In the rows, zero is written as 128.
Levels:
[130 124 133 111 111 112  90 160 110 103 133 123 151 130  95 105 120 118
 179 123 121 146 116 120 187  70 141 126 133 126  54] : 1
[143 116 126 111  99 125  83 160 107 104 132 125 148 119  73 111 124 141
 174 137 116 155 119 121 196  35 145 134 136 122  44] : 6
[137 120 124 110 102 126  91 174 106 102 136 128 153 120  77 101 122 145
 184 157 119 154 111 120 197  57 129 131 135 125  49] : 8
[154 112 130 107  84 122  76 172 100 105 135 126 157 122  65 111 127 148
 188 141 123 165 120 119 200  18 151 133 135 122  24] : 5
[132 124 132 106 102 117  86 170 102 105 138 127 158 118  85 104 117 143
 183 141 119 149 115 120 193  55 142 133 129 122  45] : 6
[122 129 132 106 107 104  86 165 104  98 133 129 158 129  73 104 113 150
 183 134 120 150 114 117 183  74 139 136 136 127  47] : 3
[123 118 129 103  97 106  85 168 107  98 136 127 168 124  93  96 115 136
 188 143 118 151 121 118 193  60 130 134 138 124  43] : 5
[127 116 129 105 109 103  90 167 110 103 132 122 153 124  94 108 121 146
 178 137 121 145 114 122 185  68 137 138 131 119  52] : 2
[132 114 134 108 103 120  91 165 109 104 131 128 155 122  88 104 119 144
 176 138 115 150 112 122 192  59 142 133 132 128  51] : 7
[113 134 136 109 119 103 105 165 118 100 129 127 149 127  98  99 110 136
 180 141 125 138 106 119 173  92 133 133 132 122  73] : 7
[130 122 128 103 104 112  85 174 105 102 137 131 161 122  80  98 119 144
 192 138 119 156 109 120 199  52 141 134 137 126  35] : 4
[131 122 132 109 109 108  90 159 109 104 136 130 151 117  96 101 123 141
 180 134 125 148 120 122 181  61 139 131 137 124  50] : 2
[150 118 129 109  87 128  89 164 102 105 138 126 151 122  66 111 127 138
 172 131 120 153 127 121 187  34 142 137 133 124  43] : 1
[130 125 130 109 105 108  89 157 111 100 132 128 148 124  94 104 121 139
 173 131 115 149 121 121 180  53 140 132 127 123  50] : 5
[107 130 131 103 111 119  98 178 112  98 132 132 153 126 100  98  98 142
 185 146 120 147 110 122 185  79 135 135 137 124  49] : 6
[126 117 134 116 106 120  86 166 108 105 139 124 158 119  84 104 115 142
 177 143 113 146 118 125 182  79 136 137 137 133  60] : 7
[116 132 127 106 107  98  96 162 114  94 134 130 151 129 103 105 114 142
 179 138 122 143 117 127 177  78 137 136 134 122  61] : 7
[124 127 140 109 107 108  95 165 115 108 125 134 154 128  93 106 116 140
 173 142 119 145 115 122 181  85 137 141 135 122  59] : 1
[149 120 128 107  93 111  87 167 106 106 138 127 155 121  73 108 126 143
 175 132 115 149 120 122 192  33 147 135 131 122  36] : 1
[107 134 134 112 111  92  93 161 116  98 132 132 154 123 108 103 114 142
 188 138 127 146 113 121 174  85 136 128 135 125  59] : 5
[116 130 129 129 114  91  92 151 114  96 135 129 153 121 113 103 115 144
 180 136 117 140 113 128 172  81 134 134 140 122  58] : 6
[140 116 135 100  91 138  88 187 102 101 141 129 158 120  65 103 116 150
 192 150 119 156 116 125 206  44 147 139 134 125  39] : 8
[118 162 130 110 110  97  92 160 115 102 122 132 149 118 106 106 114 138
 179 136 125 144 130 117 177  70 138 129 132 121  52] : 5
[138 117 128 117 100 112  84 167 105  97 132 126 150 122  80 104 122 136
 186 131 119 155 117 125 194  34 147 126 134 118  35] : 3
[125 129 129 111 101 115  93 164 108 107 132 129 150 130 101 104 114 139
 180 140 122 148 113 121 177  68 137 139 131 127  58] : 7
[123 127 133 107 111  86  88 160 115  99 132 132 145 123 102 107 114 139
 181 135 118 145 116 122 178  69 137 136 133 130  47] : 3
[ 94 143 133 109 129  71 101 165 122  95 115 132 149 129 129 101 105 136
 189 143 121 133 102 122 167 118 127 130 135 135  71] : 5
[117 130 131 101 115  96  88 166 112  99 132 128 154 124  93 102 111 137
 188 137 119 143 110 119 180  66 135 132 135 124  45] : 4
[140 119 129 106 100 115  82 169 109 105 132 128 137 119  79 101 120 145
 187 135 120 151 119 114 198  38 147 132 130 124  35] : 4

Levels:
[120 123 104 142 115 144 126 126 128 111 131 115 178 134 119 134 135 109
 127 126 130 113 128 117 133 121 108 124 155 133 122] : 0
[107 127 156 135 106 150 140 137 131 131 120 124 159 128 126 128 130 103
 127 116 129 118 116 128 130 124 116 140 149 125 125] : 0
[111 131 115 137  99 133 129 126 121 134 120 123 227 127 132 128 137 114
 123 130  82 113 128 125 135 127 103 124 143 114 120] : 3
[108 141 124 135 112 126 123 131 133 135 119 124 190 125 125 128 134 116
 124 129 125 110 126 128 140 117 107 122 149 128 118] : 2
[119 133 118 139 117 125 127 129 133 126 120 128 185 132 128 133 131 138
 122 124 124 117 132 123 133 120 112 125 141 131 122] : 2
